Here is a tiny trained network, its code and every weight. The questions are about switching its units off for an input and a class, where a switched-off unit gives its printed mean instead of its output.

import numpy as np


def w(rows, s, z=0):
    codes = np.array(rows[::2]) - 128.0
    scale = np.full(codes.shape[1], s)
    scale[-1] = z or s
    return codes * scale


def norm(h):
    return h / np.sqrt((h * h).mean(-1, keepdims=True) + 1e-5)


def f(y):
    return y / 2 * (1 + np.tanh(0.7978845608 * (y + 0.044715 * y**3)))


def log_softmax(a):
    a = a - a.max(-1, keepdims=True)
    return a - np.log(np.exp(a).sum(-1, keepdims=True))


def net(x, mask):
    res = np.array(x, float).reshape(1, 3) / 4 @ E
    u = 0
    for l in range(3):
        y = f(norm(res) @ A[l][:, :-1].T + A[l][:, -1])
        res = res + np.where(mask[u : u + 9], y, B[l][:, -1]) @ B[l][:, :-1]
        u += 9
    return log_softmax(norm(res)[-1] @ U[:, :-1].T + U[:, -1])


A, B = {}, {}
E = w([
[223,127,87,43,125,84,97],'x0',
[109,217,123,84,59,106,154],'x1',
[104,112,251,97,34,111,98],'x2',
],0.011)
A[0] = w([
[94,83,140,172,189,137,160,2],'0.n0',
[4,87,158,156,75,158,107,81],'0.n1',
[121,162,163,101,136,112,153,97],'0.n2',
[101,207,137,147,118,168,210,49],'0.n3',
[135,135,137,135,129,139,116,121],'0.n4',
[89,146,93,185,149,162,224,96],'0.n5',
[199,132,53,105,148,140,158,97],'0.n6',
[112,208,105,114,90,107,208,159],'0.n7',
[86,121,102,165,150,134,193,47],'0.n8',
],0.011,0.0068)
B[0] = w([
[160,187,197,184,170,190,77,158],'0.n0',
[220,132,172,137,223,132,254,255],'0.n1',
[156,159,101,168,82,100,112,138],'0.n2',
[61,90,72,149,38,122,173,184],'0.n3',
[159,123,113,134,114,145,134,126],'0.n4',
[39,84,38,85,90,104,15,216],'0.n5',
[156,121,179,165,198,126,221,226],'0.n6',
[72,178,21,47,103,106,128,247],'0.n7',
[71,104,91,58,137,146,7,157],'0.n8',
],0.0077,0.0065)
A[1] = w([
[83,127,96,161,140,138,108,8],'1.n0',
[89,72,145,176,121,144,127,102],'1.n1',
[176,115,144,116,97,95,82,183],'1.n2',
[125,112,110,121,203,145,67,99],'1.n3',
[100,165,97,170,145,147,52,5],'1.n4',
[164,5,180,130,142,117,90,23],'1.n5',
[144,68,94,143,161,142,79,76],'1.n6',
[116,173,129,110,92,87,225,97],'1.n7',
[175,90,132,86,71,163,79,58],'1.n8',
],0.014,0.0032)
B[1] = w([
[83,116,108,130,75,148,113,156],'1.n0',
[199,184,155,146,127,64,98,167],'1.n1',
[60,65,67,99,134,97,130,171],'1.n2',
[113,135,223,143,94,144,97,210],'1.n3',
[126,140,99,108,14,186,124,160],'1.n4',
[68,102,2,122,99,118,221,244],'1.n5',
[96,132,213,174,72,167,145,201],'1.n6',
[161,160,177,197,111,236,44,254],'1.n7',
[50,136,118,112,131,130,76,159],'1.n8',
],0.01,0.0074)
A[2] = w([
[128,160,133,88,141,105,104,92],'2.n0',
[168,200,98,140,149,156,132,2],'2.n1',
[184,157,162,128,140,137,118,126],'2.n2',
[165,199,64,107,207,119,140,24],'2.n3',
[155,113,115,157,135,135,193,42],'2.n4',
[112,56,148,133,140,143,5,47],'2.n5',
[143,132,128,139,115,127,145,69],'2.n6',
[88,172,120,78,69,128,56,70],'2.n7',
[138,82,160,153,186,107,210,40],'2.n8',
],0.015,0.0046)
B[2] = w([
[167,103,213,169,190,151,122,132],'2.n0',
[58,133,220,182,65,141,99,166],'2.n1',
[41,64,34,76,100,139,141,173],'2.n2',
[94,166,184,193,47,211,145,179],'2.n3',
[218,104,158,125,142,80,102,187],'2.n4',
[200,211,195,128,137,152,189,166],'2.n5',
[126,141,124,145,153,132,108,124],'2.n6',
[193,58,141,139,230,75,172,254],'2.n7',
[191,96,145,47,224,32,1,245],'2.n8',
],0.0097,0.0082)
U = w([
[115,212,194,202,81,246,126,124],'0',
[207,117,193,107,227,49,106,15],'1',
[5,118,15,76,93,105,176,254],'2',
],0.015,0.00088)

Each question gives the input, the list of numbers given to net, and the class t.
The units are the neurons (one row each of A and B). Each row of codes is followed by its name. A weight is (code - 128) times the scale printed after its matrix; where a second scale follows, it is the last column's (A, B and U).
mask holds one flag per neuron, layer by layer. A switched-off neuron (its flag False) gives its mean, the last column of its row in B, instead of its output. The means were averaged over made-up inputs and are rounded, as every weight is.
A unit's drop is (log p(t) with every unit on - log p(t) with that unit switched off) / (log p(t) with every unit on - log p(t) with every unit switched off).
The circuit of an input: a set's keep is (log p(t) with only the set's units on - log p(t) with every unit switched off) / (log p(t) with every unit on - log p(t) with every unit switched off). Starting from the 12 units with the biggest drops (on a tie, the unit counted first), units are removed one at a time, each time the one whose removal leaves the highest keep (on an exact tie, the one counted first), for as long as the keep stays at least 0.8.
units of the circuit, in order: the units of the circuit, biggest drop first
most important unit: the unit with the biggest drop
k most important neurons: the k neurons with the biggest drops, biggest first
k most important neurons of layer l: the k neurons of layer l with the biggest drops, biggest first
drop of u: that unit's drop, to one decimal
input [1,-1,6], class 2: units of the circuit, in order => 0.n7; 1.n5
input [1,6,5], class 1: most important unit => 2.n7
input [-2,-5,0], class 0: 2 most important neurons => 0.n6; 0.n0
input [8,0,3], class 2: 2 most important neurons of layer 1 => 1.n2; 1.n7
input [-5,0,-7], class 0: 4 most important neurons => 1.n5; 2.n5; 1.n3; 0.n0
input [0,2,-5], class 2: 2 most important neurons => 0.n5; 0.n1
input [8,-1,8], class 2: 3 most important neurons => 1.n2; 1.n5; 0.n7
input [-5,0,5], class 1: 2 most important neurons of layer 0 => 0.n1; 0.n7
input [0,-8,-6], class 0: 2 most important neurons of layer 1 => 1.n3; 1.n6
input [0,1,6], class 0: 4 most important neurons => 0.n1; 1.n7; 0.n5; 2.n8
input [1,-5,4], class 2: 2 most important neurons => 1.n5; 0.n6
input [6,-6,3], class 2: drop of 1.n5 => 0.4
input [4,5,0], class 0: drop of 0.n5 => 0.1
input [3,1,-4], class 0: units of the circuit, in order => 2.n3
input [-4,-8,-8], class 0: drop of 0.n5 => 0.0
input [5,-5,5], class 2: drop of 1.n5 => 0.2
